[128 = 0]
<122> [ 60 113 135 128 178 138  44 203 112 127 204 105  70 173 149 113 155]
<107> [ 90 137 118 109 173 137 165 150 126 123 122 178  78 134 113 131 146]
<97> [ 84 116 143  79 152 135 137 179 125 140 132 148 126 121  94 143 144]
<115> [144 125 132 146 132 132 125 113 124 138 147 130 131 138 113 121 132]
<101> [166  82 136 141  77 113 176 132 123 131 198  97 168 147 140 123 178]
<101> [144  55 150 143  80 109 202 154 108 108 227  74 142 126 158 127 216]
[192 137 118 130  77 124 201  59 139 127  56 147 171  83 100 141 112] -> <122>
<104> [121  85 235  82 108 165 127 168 176  71 167 114 119 169  90 137  56]
[153 116 129 160 120 137 127 104 135 147 154 128 127 146  92 113 137] -> <115>
<91> [130 113 144 137 135  93 133 123 139 138 165 127 113 116 157 175 162]
<103> [101 111 155  79 175 225 127 170 196  91 112 142 140  88 118 149 106]
<96> [119 149 171 107 153 183 155 112 113 102  73 118  72 108 218 105 117]
<96> [131 148 115  96 137 168 152 142 144 151 140 133 116 141 138 118 133]
<103> [102 138 118  86 177 183 111 197 190 102  99 149 134 104 116 174  98]
<118> [ 93 151  54 141 122 130 204 135  70  80  91 142 137  97  99 110 153]
<117> [ 58 166 138 174 149 181 163 134 126  84 149 138 150 179  93 111  14]
<97> [156 137 126 156 118 128 123  99 133 120 134 118 118 133 148 117 113]
[ 89 126 135  95 140 141 131 162 127 143 132 143 131 117 109 133 137] -> <97>
[146 113 135 113 172 152 146 142 104 120 108 150 119 143 114 133 151] -> <118>
[160 136 116 111 125 121 107 146 153 178 109 148  60 134 117 179  93] -> <103>
[ 83 152 104 111 140 126  96 169 134 117 105 199  78 177  76 106 172] -> <107>
<117> [158 220 168 148 221 167 154 170 169 144 107 175 130 143 108 130 111]
<104> [148 149 125 129 127 130  94 110 170  75 153 162 119 115 102  95  96]
[139 134 126 147 110 116 121  98 129 122 129 113 132 138 148 117 109] -> <97>
<107> [118  97  87  76 152 101 120 133 119 164 188 161 102 148  46 166 109]
<114> [105 149 121  80 123 178 119 167  56 137 148 142 183 168 113 174  94]
[ 72 116 137 138 159 134  78 178 116 138 182 120  91 159 135 112 146] -> <122>
[ 59 124 137  52 151 145 148 199 135 141 121 162 127 118  78 147 151] -> <97>
[155 136 141 136  93 134 131 131 102  72  68 142 159  80 104 129 135] -> <118>
[164 103 125 175 135 102  86  71 167 147  65 144 119 103 120 105 160] -> <114>
[197 142 119 207 102 120 100  43 123 103 125  91 129 147 186  95  96] -> <97>
[100 155 104  81 135 167 117 140 123 106 137 140 149 118 136 141 128] -> <114>
[161  99 137 161  70  88 143  67  82 176 160 120 105 141 144  85 134] -> <103>
[136 124 137 121 118 132 140 119 125 131 118 132 116 137 136 127 130] -> <91>
[170 143 157 164  56 133  87 127 143 121  70  89 167 129 167 106 150] -> <107>
[133 136 129 128 126 118 114 124 146 132 108 157 121 113 115 139 131] -> <114>
[124 147 105 131 162 153  59 125 130 112 135 156 101 155 127 119 122] -> <107>

<43> [167  96 174 193 140 104  83 109 145 121 126 145 137  90 145 174 149]
<48> [106 111 136 137 102 151 129  81 140 104 148 165 151 131 108 130 113]
[132 141 119 103 111  94 105 137 132 131 162 118 139 155 121 149 149] -> <48>
<46> [135  61 129 185 100 169  48 176 141 144 149 159 136 179 120 110 118]
[140 138 164 119 131 109 206 168 171 129 153  30  36 105 202 138 157] -> <48>
[155 152 136 135 133  95 132 163 121 152 145 103 154  81 126 134 127] -> <43>
[150 142 140 173 144 129  83 114 137 147 137 154 136 133 106 149 162] -> <43>
<47> [155 131 152 138 137 154 124 135 128 140 131 163  93 147  95 129 149]
<46> [161 148 147 133 150 150 156 121 101 122  87 155 128 115 142  71 127]
<52> [173 211  91 159 118 137 131 128 120 150 111  63  91 148 125 102 124]
[165 132 105 117  99 163  82 133 150 102  90 162 153 148 132  78 134] -> <47>
[141 110 121 101 152 123 158 149 127 135 116 109 137 115 138  99 122] -> <52>
[141 130 127 128 134 128 132 119 126 119 105 135 134 113 142 127 113] -> <46>
[ 58  37 145  97 103  92 212 126 104 105  77 223  84 159 174 112 133] -> <43>
<51> [122 139 169 104  91 173 147 143 115 108 129 132  95 145 124 181 132]
[119  89 137  40 119 125 150 150 113 133 117  73 116 153 157 114 142] -> <52>
[106 110 132 197 112 110 109 103 142 151 113 105 143 112  78  53 129] -> <51>
[114  85 128 139 115 148 121 131 139 160 121 128 144 132 116 101 129] -> <51>
[175 178  67 167 149 115 137 123 177 171 111  97 131 105 124  72 120] -> <52>
[148 157 176 201 174 190 172 171 124 193 105 101  86 173  90 141 147] -> <47>

(110) [125 140 129 118 124 139 136 130 141 120 130 117 130 122 126 129 126]
(115) [160 167  98 146 125 127 134 155  60 123 116 136  52 181 146  97  89]
(90) [ 94  99 113  94 147  74 142 178 121 165 135 126  79 177  58 189 109]
(103) [130 119 138 118 130 140 134 130 119 118 149 134 129 148 123 138 132]
(111) [104 129 141 124 176 107 140 163 140 137 127 169 132 158 156  90 151]
(93) [106  86  88 155 157 135 188 148  97  93 180 170 112 164  96 110 134]
(90) [175 181 152 180  91 202 110  60 139  79 128 125 208  46 227  47 167]
[100 123 157 166  60 138 142 148 117 171 145 114  69 144 182 166 131] -> (110)
(116) [105  99 140 130 144 127 114 145 117 156 142 133  99 167 123 141 122]
(115) [159 141 131 159 159 111 120  98  80 112 157 127 121 159  68 136  88]
[141 151 127 149 115 161 124 110 123 102 133 120 154 102 153  96 140] -> (90)
[ 73 182 146 189 161 102 117 128 155 134 131 141 126 114 136 149 154] -> (111)
[113  97 147 122 135 115 119 100 155 130 139 123 179  94 105 146 139] -> (115)
[111 110 118 113 136 102 136 160 118 152 132 126  99 165  81 155 112] -> (90)
(114) [112 153  72 163 141 162 114 135 122 143  84 116  68 152 143 109 126]
(116) [132 157  60 141 164 161 144  88 156  72 102  75 155  75 107 122 162]
(100) [157 114 159 174  71 119 144 120 160 114 116 147  99 118  82 114  94]
[143 134 138 166 108 152 107 112 105 141 120 123 158 135 155 119 114] -> (116)
[121 171  59 172 133 171 111 140 102 138  29  96  29 180 150  93 121] -> (114)
[127 171 131 168 108 125 100 111 144 112 109 108 125 132  95 147  95] -> (111)
[134 121 138 142 143 123 115  96 117 113 146 125 150 134  89 137 120] -> (115)
(119) [131 135 157 156 122 125 119 105 119  97 106  99  88 103 141 119 144]

<272> [ 66 176 167 126 186 119 116  92 148  88 183 129  64 207 153 135 129]
<262> [109 146 167 136 125 135  67 173 135 159 119 121 149 111 129 161 124]
[142 153 103 117 177 120 142  86 104  98 175 166 143 170 120 119 142] -> <272>
<250> [ 92 136  85  68  96  78  49 118 157 104 130 195 118  80  56 141 169]
<257> [105  90 193 125 112 139 150 116 109 122 127 149 134 136 137 136 169]
[218 102 134 174 131 135 123 143 173 153  99 158 150 145 154 136 137] -> <262>
[185 111  99 123 165 134 147 122 147  79 102 128 134  97  97 119 112] -> <262>
[ 53 118 137  97 136 192 134 161 122 156 148 119 176 119 134 167 151] -> <262>
<246> [141 123 140 136 133  68  96 195 116 137 100 129 120 118 112 129 166]
<257> [142 183  86 163 104 138 100 175 138 120 118  99 122  68 164 163  72]
<243> [209 135 117  75 194 117  98 198 155 113  58  66 100 146 125  86 156]
<272> [140 137 113 144  57 141  98 193 108  99  71 104 102  52 191 154 110]
<249> [172 143 206 134 168  99  90 133  98 139 109 151 141  98 128 156 201]
<266> [147 148 104 112 131 158  87 106 162 114 106 116 138  77 116  88 119]
<266> [109 101 125 127 100 109 173 138 115 144 130 141 125 149 129 179 135]
[128  99  79  52 102 123  80  84 134 171 125 110  40 125  77 105 133] -> <246>
[106 117 115 123 106 126 191 158  99 153 125 172 151 173 158 166 121] -> <266>
<262> [118 112 185 130  88 109  38 202 125 231 124 141 140 143 130 176 100]
<259> [ 92 186 155 100 140  23 145 106 158 106 105 196 177 149 162  58 192]
<248> [131 147 108 167 104 150  86 110 119  86 185  96 137 130  84 108 181]
[152 134 128  80 171  99 171 146 149 196  40 147  90 145 182 172  56] -> <248>
<249> [162 147 118 138 134 149  55 104 137 128 121  89 153 131  94 119 152]
[135 135 151 103 113 126 158 158 149 165 103 148  84 168 132 123 100] -> <248>
[138 159 129 111 150 149  42  89 188 142 153 105 148  56  82  71 133] -> <266>
[104  99 131 148 114 134 122  38 145 150 191 170 157 121 168 160 142] -> <243>

[94] [127 127 168 153 158 143 137 142 112 129 161 157 157 135 132 168  71]
[98] [145  93 112 146  97  81 125 132 136 134 123 162  70 124 182 152 129]
[92] [106 104 124 120  74 143  66 140 132 107 133  85 148 141 185  71 143]
[88] [141 100 136 110 137 157 123 144 161 140 107 115 169 155 125 128 108]
[104  39 106  90  47 186  26 203 132  55 113  66 154 132 142 141 116] -> [92]
[107] [ 97 169 161 170  81 202 111 110  98 153  46 136 169 147 151 126  79]
[114 126 120 142 120  96 119 138 149 131 122  88 101 120 111  85 163] -> [94]
[110] [ 92 132 132 138 115 117 130 152 130 158 131 144 119 137 140 132 127]
[86] [135  48 141 125 129  93 144 186 107 171  89 156 163 171 159 136 133]
[88] [134 116 141 152 149 155 117 127 143 128 117 104 161 139 118 122 118]
[84] [206  72 118 145  58  95 133  75 151 117 134 141 147 142  59 102 164]
[92] [115  97 126 117  89 145  68 136 127 111 123 101 149 135 166  98 131]
[121 116 156 168 107 111 182 100 113 108 142 132 110 169 126  98 122] -> [88]
[107] [146 119 101  93 155  78 171 142 145  95 172 126 107  96  99 114 135]
[102 139 116 132 134 119 132 119 126 116 133 127 113 107 137 138 133] -> [88]
[117 148 139 113 153 155 119 130 128 126 128 103 154 132  97 115 129] -> [98]
[111  61 130 152 161  92  40 140 140 140 224 120  74 196 170 169 200] -> [107]
[89] [158 146 106 108  81  95 136 132 125 124 109  85 140 133 145 117 142]
[138 147 122 112 129 132 167 128 132 118 115 129 139  95 105 119 111] -> [107]
[87] [136 131 161  77 186  87 144 137  97 136 179 142 102 129 113 159  69]
[ 98 152  96  85 146 108 148 137 169 172 159 177 122  81 129 160 140] -> [88]
[ 86 156 138 130 113 115 135 105 142 135 152 133  98  90 164 128 152] -> [94]
[130 175 134 152 152 103 156  87 122 169 138 144 127 124 141  93 145] -> [92]
[126  90 120  83 137 195 132 148  90 149  63 196 149 182 110 142 132] -> [94]
[98] [118 147 144 125 141 161 130 133 130 126 129 109 162 130 102 116 127]
[187 123 191 170 153 144 151 113 122 118 117 123 181 214  98  96 119] -> [88]
[102] [170 146 113 136 156  60  80 131 118 111 132  99 160  96  84 106 102]
[145 145 131 152 133 145 112 118  94 117 110 123 135 136 119 122 158] -> [88]
[112 172 147 150  91 193 139 122 105 143  54 139 170 125 139 123  86] -> [107]
[124 120 114 152 108 146 121 122 145 124 107 122 141 122 133 114 149] -> [87]
[110] [ 60 138 125 154 108  99 126 170 135 180 140 164 108 151 153 132 105]
[110 101 127 116  87 142  76 141 130 102 126 105 146 134 167 103 128] -> [92]
[101] [164 101 138 141  98 104 117 101 122  95 118 102 145 126 119 157 105]
[ 89  80 162 142 101 126 134 165  80 218 104 110 110 181 142 145  93] -> [86]
[114  95 127 109  82 152  74 154 137  95 127  94 147 131 156 113 124] -> [92]
[120 125 102 183  75 168 112 121 160 119  85 102 158 118 146 100 186] -> [87]
[146  94 112 139 100  84 127 127 130 127 123 160  86 128 176 145 132] -> [98]
[101] [106 148 116 115 140 142 130 145 135 155 136 145 111 144 131 102 148]
[102] [121 140 190 139 102 163 156 144  98  95  90  88 214 165 104 123  85]
[150 140  90  74 104 158 139 106 115 127  89 151 126 133 141 141 154] -> [94]
[132 140 135 163 131 100 127 125 140 122 165 102 126 111 138 116 121] -> [94]
[104 168 164 115 168 190 129 132 124 122 132  94 182 128  68 102 135] -> [98]
[185  84 152 147  82 100 117  83 109  78 118 105 148 113 120 176  93] -> [101]
[143 103 102 110 157  62 138 139 160 104 204 126  91 119 113 131 162] -> [107]
[ 10 134 127 166  94  90 122 189 146 212 154 187 105 158 176 136 105] -> [110]
[179 156 104 104  58  71 125 142 127 114 107  59 142 136 161 114 158] -> [89]
[ 65 136 160 147 115 124 126 125 149 153 134 147  79 105 153 104 170] -> [94]
[ 79  97 153 158 197 178 124 122 129 141 149 195 112 113 103 141  95] -> [89]
[135 106 122 144 141 170  89 137 127 127  91  79 150 135 128 115 126] -> [88]
[146 126 125 124 133 133 131 110 128 118 123 120 131 120 114 127 127] -> [110]
[137 118 129 134 121 125 125 112 116 119 127 121 134 133 131 139 120] -> [101]
[192  77 146 150  83  98 118  72  98  68 107  98 162 108 111 186  86] -> [101]
[ 93  91  86 110 135 136 139 117 165 157 152 149  88  82 135 117 160] -> [102]
[ 70 163 115 139  83  88 131  94 162 121 145  96  65  76 178  93 190] -> [94]
[ 80  98 120 110 107 186 174 118 149 154 126 162  90 131 160 146 161] -> [102]
[152 129 132 117 146 137 123 123 126 107 119 114 141 124 114 119 140] -> [110]
[100 114 142 147 169 162 133 122 125 134 138 174 121 122 107 131 104] -> [89]
[89] [165 151 109 113  71  86 125 139 125 120 111  73 141 143 159 113 149]
[160 146 100  97 120 141 141  98 105 110 125 121 168 117 146 160 110] -> [94]
[86] [109  98 169 155 112 141 136 145  59 202 133  99  87 191 130 134 101]
[ 82 216 188  93 208 250 123 137 119 111 145  57 247 139   5  80 132] -> [98]
